Below is a small trained network, with its code and all its weights. Each question gives an input and a target symbol and asks what happens when units are switched off, that is, made to give their printed mean instead of their output.

import numpy as np


def w(rows, s, z=0):
    codes = np.array(rows[::2]) - 128.0
    scale = np.full(codes.shape[1], s)
    scale[-1] = z or s
    return codes * scale


def f(y):
    return np.maximum(y, 0)


def softmax(a):
    e = np.exp(a - a.max(-1, keepdims=True))
    return e / e.sum(-1, keepdims=True)


def log_softmax(a):
    a = a - a.max(-1, keepdims=True)
    return a - np.log(np.exp(a).sum(-1, keepdims=True))


def net(x, mask):
    ids = ['βδζλμπτφω'.index(c) for c in x.split()]
    T = len(ids)
    res = E[ids] + P[:T]
    u = 0
    for l in range(2):
        r = res
        for j in range(2):
            rows = slice(2 * j, 2 * j + 2)
            q, k, v = (r @ M[l][rows].T for M in (Q, K, V))
            z = softmax(np.where(np.tri(T) > 0, q @ k.T / 2**0.5, -1e9)) @ v
            o = O[l][rows]
            res = res + np.where(mask[u + j], z, o[:, -1]) @ o[:, :-1]
        u += 2
        y = f(res @ A[l][:, :-1].T + A[l][:, -1])
        res = res + np.where(mask[u : u + 16], y, B[l][:, -1]) @ B[l][:, :-1]
        u += 16
    return log_softmax(res[-1] @ U[:, :-1].T + U[:, -1])


Q, K, V, O, A, B = {}, {}, {}, {}, {}, {}
E = w([
[83,59,114,146,127],'β',
[143,111,142,84,159],'δ',
[176,39,96,87,53],'ζ',
[88,61,80,55,154],'λ',
[74,100,144,208,115],'μ',
[78,114,174,194,219],'π',
[252,115,161,90,119],'τ',
[123,227,144,107,57],'φ',
[161,132,174,151,214],'ω',
],0.014)
P = w([
[90,79,149,123,121],'0',
[131,155,6,139,121],'1',
[97,89,140,126,129],'2',
[145,160,23,137,131],'3',
[98,120,136,126,142],'4',
[168,154,47,147,140],'5',
[109,144,149,121,145],'6',
[192,152,71,150,149],'7',
[121,164,163,115,145],'8',
[213,153,99,158,153],'9',
[134,189,179,116,141],'10',
[240,133,115,167,152],'11',
[122,175,170,103,145],'12',
],0.012)
Q[0] = w([
[92,172,252,90,48],'0.h0',
[254,158,81,250,124],'0.h0',
[105,130,146,43,93],'0.h1',
[163,89,68,148,161],'0.h1',
],0.0077)
K[0] = w([
[52,31,78,153,81],'0.h0',
[179,184,189,2,113],'0.h0',
[135,142,160,171,23],'0.h1',
[215,58,168,151,148],'0.h1',
],0.0075)
V[0] = w([
[143,52,114,48,109],'0.h0',
[2,69,137,156,119],'0.h0',
[46,19,101,40,175],'0.h1',
[222,50,134,206,241],'0.h1',
],0.0043)
O[0] = w([
[222,36,178,143,100,175],'0.h0',
[142,121,242,15,160,173],'0.h0',
[109,188,210,191,100,255],'0.h1',
[146,159,65,88,3,102],'0.h1',
],0.0047,0.0024)
A[0] = w([
[194,191,212,179,115,124],'0.n0',
[125,181,22,128,68,88],'0.n1',
[33,114,186,221,51,1],'0.n2',
[165,114,140,130,220,116],'0.n3',
[77,103,79,108,8,106],'0.n4',
[109,127,36,200,103,103],'0.n5',
[169,147,95,22,138,112],'0.n6',
[139,179,204,125,158,113],'0.n7',
[33,100,205,181,142,118],'0.n8',
[144,146,74,93,1,98],'0.n9',
[125,193,107,156,186,137],'0.n10',
[185,163,79,142,79,94],'0.n11',
[147,95,137,159,141,146],'0.n12',
[234,101,105,97,102,75],'0.n13',
[47,127,204,92,181,88],'0.n14',
[120,201,132,208,33,118],'0.n15',
],0.0081,0.0088)
B[0] = w([
[120,149,93,241,102,252],'0.n0',
[46,158,132,171,212,200],'0.n1',
[92,254,47,193,139,150],'0.n2',
[186,129,157,91,112,197],'0.n3',
[202,159,151,118,169,167],'0.n4',
[133,143,25,105,154,201],'0.n5',
[48,79,81,186,113,234],'0.n6',
[157,168,167,143,128,201],'0.n7',
[56,110,154,171,187,253],'0.n8',
[97,157,216,95,114,188],'0.n9',
[158,144,73,167,132,215],'0.n10',
[94,189,125,114,170,187],'0.n11',
[174,77,106,120,122,203],'0.n12',
[81,103,73,195,144,187],'0.n13',
[92,203,115,104,139,237],'0.n14',
[112,90,147,138,70,222],'0.n15',
],0.0083,0.003)
Q[1] = w([
[44,109,117,113,121],'1.h0',
[82,119,173,152,64],'1.h0',
[148,213,19,164,168],'1.h1',
[94,122,1,134,100],'1.h1',
],0.0092)
K[1] = w([
[148,142,123,161,109],'1.h0',
[117,82,115,99,145],'1.h0',
[202,197,155,159,112],'1.h1',
[157,170,146,246,133],'1.h1',
],0.012)
V[1] = w([
[101,12,72,104,201],'1.h0',
[168,136,185,228,149],'1.h0',
[162,98,135,127,254],'1.h1',
[25,65,90,145,76],'1.h1',
],0.009)
O[1] = w([
[126,62,83,87,199,248],'1.h0',
[162,115,135,244,162,145],'1.h0',
[184,116,198,98,248,156],'1.h1',
[105,49,126,167,69,251],'1.h1',
],0.011,0.0032)
A[1] = w([
[124,112,92,146,163,38],'1.n0',
[218,163,34,145,122,95],'1.n1',
[209,83,136,39,40,72],'1.n2',
[78,149,251,143,151,199],'1.n3',
[107,214,48,158,156,2],'1.n4',
[243,134,86,89,112,191],'1.n5',
[72,191,178,90,12,145],'1.n6',
[112,93,189,122,4,135],'1.n7',
[181,1,97,119,188,191],'1.n8',
[197,135,137,173,145,175],'1.n9',
[235,64,79,106,114,173],'1.n10',
[208,101,232,69,87,126],'1.n11',
[142,15,175,137,201,91],'1.n12',
[137,171,162,99,222,174],'1.n13',
[172,74,105,70,65,198],'1.n14',
[167,113,140,158,72,216],'1.n15',
],0.0098,0.0073)
B[1] = w([
[167,152,210,92,135,143],'1.n0',
[128,86,169,80,192,180],'1.n1',
[181,252,91,254,219,133],'1.n2',
[179,97,125,26,142,198],'1.n3',
[166,145,177,112,218,172],'1.n4',
[46,141,95,88,185,162],'1.n5',
[134,38,116,149,146,168],'1.n6',
[135,162,194,151,208,151],'1.n7',
[205,118,115,116,59,255],'1.n8',
[115,93,64,140,90,173],'1.n9',
[90,107,181,94,43,178],'1.n10',
[128,84,206,225,69,140],'1.n11',
[105,211,76,137,172,222],'1.n12',
[134,192,159,149,26,190],'1.n13',
[4,179,185,108,148,163],'1.n14',
[75,117,113,152,160,167],'1.n15',
],0.0088,0.013)
U = w([
[227,17,85,81,188,83],'β',
[156,100,229,101,50,55],'δ',
[58,186,177,160,71,69],'ζ',
[33,149,141,38,79,185],'λ',
[27,159,50,180,211,177],'μ',
[137,223,164,98,191,2],'π',
[101,83,83,195,2,239],'τ',
[112,42,250,101,135,155],'φ',
[206,154,57,208,45,161],'ω',
],0.0082,0.0034)

Each question gives the input, a string of symbols that net reads in full, and the target symbol t.
The units are the heads (2 rows each of Q, K, V and O) and the neurons (one row each of A and B). Each row of codes is followed by its name. A weight is (code - 128) times the scale printed after its matrix; where a second scale follows, it is the last column's (O, A, B and U).
mask holds one flag per unit, layer by layer, with each layer's heads first. A switched-off unit (its flag False) gives its mean, the last column of its rows in O or B, instead of its output. The means were averaged over made-up inputs and are rounded, as every weight is.
A unit's drop is (log p(t) with every unit on - log p(t) with that unit switched off) / (log p(t) with every unit on - log p(t) with every unit switched off).
The circuit of an input: a set's keep is (log p(t) with only the set's units on - log p(t) with every unit switched off) / (log p(t) with every unit on - log p(t) with every unit switched off). Starting from the 12 units with the biggest drops (on a tie, the unit counted first), units are removed one at a time, each time the one whose removal leaves the highest keep (on an exact tie, the one counted first), for as long as the keep stays at least 0.8.
units of the circuit, in order: the units of the circuit, biggest drop first
unit that matters most: the unit with the biggest drop
heads that matter: for each layer, one digit per head in row order, 1 if its drop is at least 0.15 and else 0, layers parted by /
drop of u: that unit's drop, to one decimal
input ω μ φ, target φ: units of the circuit, in order -> (1.n6; 1.n12; 1.n7; 0.n15)
input λ δ λ λ ζ φ π φ δ μ β β, target τ: units of the circuit, in order -> (1.n10; 1.n4; 1.n3)
input μ φ λ ζ δ μ, target τ: units of the circuit, in order -> (1.h1)
input φ λ φ λ φ τ π, target π: heads that matter -> 01 / 00
input λ φ β ω ζ ω ζ φ μ μ, target μ: units of the circuit, in order -> (1.h1; 1.n8)
input ζ λ φ ζ ζ λ β λ ω φ, target π: units of the circuit, in order -> (1.h1; 1.n4)
input λ π λ μ ζ λ φ φ λ, target φ: units of the circuit, in order -> (1.h0; 1.n12; 0.n0; 1.n9)
input ω φ λ φ δ φ μ ω τ π τ μ, target β: heads that matter -> 11 / 01
input μ φ λ λ λ μ π λ, target ω: heads that matter -> 01 / 11
input λ λ β λ, target λ: units of the circuit, in order -> (1.n14; 1.h0; 1.n10)
input φ ω τ β ω λ τ λ λ λ φ ζ, target μ: heads that matter -> 10 / 01
input ζ τ τ, target τ: heads that matter -> 00 / 00
input λ μ β λ, target τ: heads that matter -> 01 / 01
input ζ β τ τ β ω, target π: units of the circuit, in order -> (1.h1)
input τ β μ λ δ, target δ: heads that matter -> 10 / 01
input μ φ λ φ β φ λ ζ, target μ: heads that matter -> 10 / 11
input ω φ φ φ ω π, target π: heads that matter -> 11 / 01
input λ λ λ μ τ μ, target β: heads that matter -> 10 / 10
input ω λ λ δ, target λ: heads that matter -> 01 / 10
input λ φ λ μ δ λ, target τ: unit that matters most -> 0.h1
input ζ λ δ ζ ω μ, target π: heads that matter -> 00 / 01
input φ φ λ β δ, target δ: heads that matter -> 01 / 01
input π β μ φ λ φ λ, target φ: heads that matter -> 10 / 11
input ζ λ λ λ ζ λ ω φ λ λ, target μ: heads that matter -> 10 / 11
input ζ λ λ φ, target μ: drop of 1.n13 -> 0.1
input τ μ β μ π ω λ δ τ λ φ β, target μ: drop of 1.h0 -> 0.4
input λ β π φ φ, target φ: unit that matters most -> 1.n12
input μ φ μ λ λ μ ζ ω ω μ, target π: drop of 0.n0 -> 0.0
input δ φ λ λ φ φ λ τ, target μ: drop of 1.n1 -> -0.1
